Below is a small trained network, with its code and all its weights. Each question gives an input and a target symbol and asks what happens when units are switched off, that is, made to give their printed mean instead of their output.

import numpy as np


def w(rows, s, z=0):
    codes = np.array(rows[::2]) - 128.0
    scale = np.full(codes.shape[1], s)
    scale[-1] = z or s
    return codes * scale


def norm(h):
    return h / np.sqrt((h * h).mean(-1, keepdims=True) + 1e-5)


def f(y):
    return y / 2 * (1 + np.tanh(0.7978845608 * (y + 0.044715 * y**3)))


def softmax(a):
    e = np.exp(a - a.max(-1, keepdims=True))
    return e / e.sum(-1, keepdims=True)


def log_softmax(a):
    a = a - a.max(-1, keepdims=True)
    return a - np.log(np.exp(a).sum(-1, keepdims=True))


def net(x, mask):
    ids = ['βδημξψ'.index(c) for c in x.split()]
    T = len(ids)
    res = E[ids] + P[:T]
    r = norm(res)
    for j in range(3):
        rows = slice(3 * j, 3 * j + 3)
        q, k, v = (r @ M[0][rows].T for M in (Q, K, V))
        z = softmax(np.where(np.tri(T) > 0, q @ k.T / 3**0.5, -1e9)) @ v
        o = O[0][rows]
        res = res + np.where(mask[j], z, o[:, -1]) @ o[:, :-1]
    y = f(norm(res) @ A[0][:, :-1].T + A[0][:, -1])
    res = res + np.where(mask[3:19], y, B[0][:, -1]) @ B[0][:, :-1]
    return log_softmax(norm(res)[-1] @ U[:, :-1].T + U[:, -1])


Q, K, V, O, A, B = {}, {}, {}, {}, {}, {}
E = w([
[179,216,65,96],'β',
[185,203,4,64],'δ',
[6,181,175,104],'η',
[172,204,193,160],'μ',
[165,238,156,83],'ξ',
[148,36,37,187],'ψ',
],0.015)
P = w([
[97,191,40,228],'0',
[118,175,66,192],'1',
[124,148,69,159],'2',
[142,156,100,141],'3',
[156,150,117,127],'4',
[163,127,123,111],'5',
[168,112,133,99],'6',
[179,100,145,92],'7',
[189,88,161,77],'8',
[213,91,174,66],'9',
[222,72,192,55],'10',
[229,45,201,46],'11',
[255,113,137,45],'12',
],0.0084)
Q[0] = w([
[111,139,104,220],'H1',
[116,138,33,134],'H1',
[147,189,226,95],'H1',
[170,178,179,2],'H2',
[116,123,175,60],'H2',
[144,93,154,177],'H2',
[90,24,96,180],'H3',
[49,61,111,217],'H3',
[218,76,103,158],'H3',
],0.029)
K[0] = w([
[105,225,26,210],'H1',
[42,95,58,169],'H1',
[141,154,209,26],'H1',
[246,36,163,63],'H2',
[249,144,97,146],'H2',
[103,169,63,127],'H2',
[245,126,77,205],'H3',
[227,188,8,189],'H3',
[245,22,161,89],'H3',
],0.021)
V[0] = w([
[183,191,132,54],'H1',
[125,83,202,163],'H1',
[95,104,124,77],'H1',
[99,55,166,204],'H2',
[244,122,144,158],'H2',
[116,84,90,79],'H2',
[207,105,146,171],'H3',
[87,126,145,253],'H3',
[127,100,252,146],'H3',
],0.02)
O[0] = w([
[112,30,155,78,209],'H1',
[162,160,63,110,102],'H1',
[128,178,158,87,83],'H1',
[100,7,94,92,59],'H2',
[215,102,146,209,200],'H2',
[142,158,54,112,67],'H2',
[109,176,30,193,7],'H3',
[240,133,136,183,189],'H3',
[127,141,205,197,138],'H3',
],0.017,0.013)
A[0] = w([
[214,134,120,88,130],'N1',
[168,133,99,62,69],'N2',
[94,161,50,85,100],'N3',
[133,132,130,110,97],'N4',
[219,123,93,106,29],'N5',
[125,225,153,148,85],'N6',
[198,88,77,122,133],'N7',
[79,93,27,174,252],'N8',
[55,203,163,142,126],'N9',
[4,89,205,131,6],'N10',
[143,162,33,146,179],'N11',
[169,27,77,78,113],'N12',
[117,82,115,137,104],'N13',
[202,191,103,52,122],'N14',
[62,96,84,31,117],'N15',
[124,102,122,94,77],'N16',
],0.02,0.004)
B[0] = w([
[160,68,123,83,254],'N1',
[192,176,165,106,139],'N2',
[29,157,51,223,205],'N3',
[141,121,144,129,125],'N4',
[134,120,138,53,180],'N5',
[138,72,141,74,181],'N6',
[134,135,142,58,197],'N7',
[90,64,78,46,215],'N8',
[85,106,185,93,171],'N9',
[4,126,170,141,206],'N10',
[123,32,135,126,215],'N11',
[177,53,137,65,219],'N12',
[151,138,143,89,136],'N13',
[120,223,177,106,191],'N14',
[169,129,13,177,202],'N15',
[164,109,149,112,132],'N16',
],0.036,0.0063)
U = w([
[50,123,187,169,147],'β',
[127,136,81,163,254],'δ',
[131,43,75,128,155],'η',
[129,180,145,131,45],'μ',
[175,93,141,252,81],'ξ',
[148,186,110,143,105],'ψ',
],0.011,0.00088)

Each question gives the input, a string of symbols that net reads in full, and the target symbol t.
The units are the heads (3 rows each of Q, K, V and O) and the neurons (one row each of A and B). Each row of codes is followed by its name. A weight is (code - 128) times the scale printed after its matrix; where a second scale follows, it is the last column's (O, A, B and U).
mask holds one flag per unit, heads first, then neurons. A switched-off unit (its flag False) gives its mean, the last column of its rows in O or B, instead of its output. The means were averaged over made-up inputs and are rounded, as every weight is.
A unit's drop is (log p(t) with every unit on - log p(t) with that unit switched off) / (log p(t) with every unit on - log p(t) with every unit switched off).
The circuit of an input: a set's keep is (log p(t) with only the set's units on - log p(t) with every unit switched off) / (log p(t) with every unit on - log p(t) with every unit switched off). Starting from the 12 units with the biggest drops (on a tie, the unit counted first), units are removed one at a time, each time the one whose removal leaves the highest keep (on an exact tie, the one counted first), for as long as the keep stays at least 0.8.
circuit, biggest first: the units of the circuit, biggest drop first
most important unit: the unit with the biggest drop
heads that matter: for each layer, one digit per head in row order, 1 if its drop is at least 0.15 and else 0, layers parted by /
drop of u: that unit's drop, to one decimal
input ψ ξ ξ η β, target μ: circuit, biggest first : N14, H1
input δ η δ η, target μ: heads that matter : 010
input β η δ, target ψ: heads that matter : 111
input μ δ μ β μ ξ, target β: heads that matter : 011
input η ξ ψ β δ δ, target μ: circuit, biggest first : N14, H1
input μ μ μ ξ μ β μ, target ξ: heads that matter : 111
input μ ψ ψ ξ ψ μ μ μ μ μ β, target ξ: circuit, biggest first : H3, H2
input μ μ η ψ μ β ψ μ η μ ξ, target β: heads that matter : 101
input β ψ η μ η δ δ, target μ: circuit, biggest first : N14, H2
input ξ δ β, target β: circuit, biggest first : H1, N10
input β μ μ μ μ ψ ξ μ β ξ δ β, target β: heads that matter : 111
input δ η μ ξ, target ξ: most important unit : H2
input μ ξ η μ η η, target ξ: circuit, biggest first : H2, N8
input μ δ ξ η η μ μ, target ξ: circuit, biggest first : H2
input η μ δ η μ η β η, target μ: circuit, biggest first : H2, N11
input δ μ μ ξ ξ μ, target β: circuit, biggest first : H3, N10
input β ψ μ ξ δ, target β: circuit, biggest first : H1, H3, N9
input ψ μ ψ ξ ξ μ, target β: heads that matter : 001
input β β δ, target δ: heads that matter : 011
input ξ η μ η μ δ, target ξ: heads that matter : 011
input η δ ξ, target ξ: most important unit : H1
input ξ δ μ η μ μ β η μ η η, target ξ: drop of H2 : 0.6
input μ η η η δ μ δ δ β, target μ: drop of H1 : 0.1
input μ δ δ δ μ μ μ ξ δ, target β: drop of N9 : 0.0
input η β μ η ψ μ μ β, target ξ: drop of H2 : 0.7
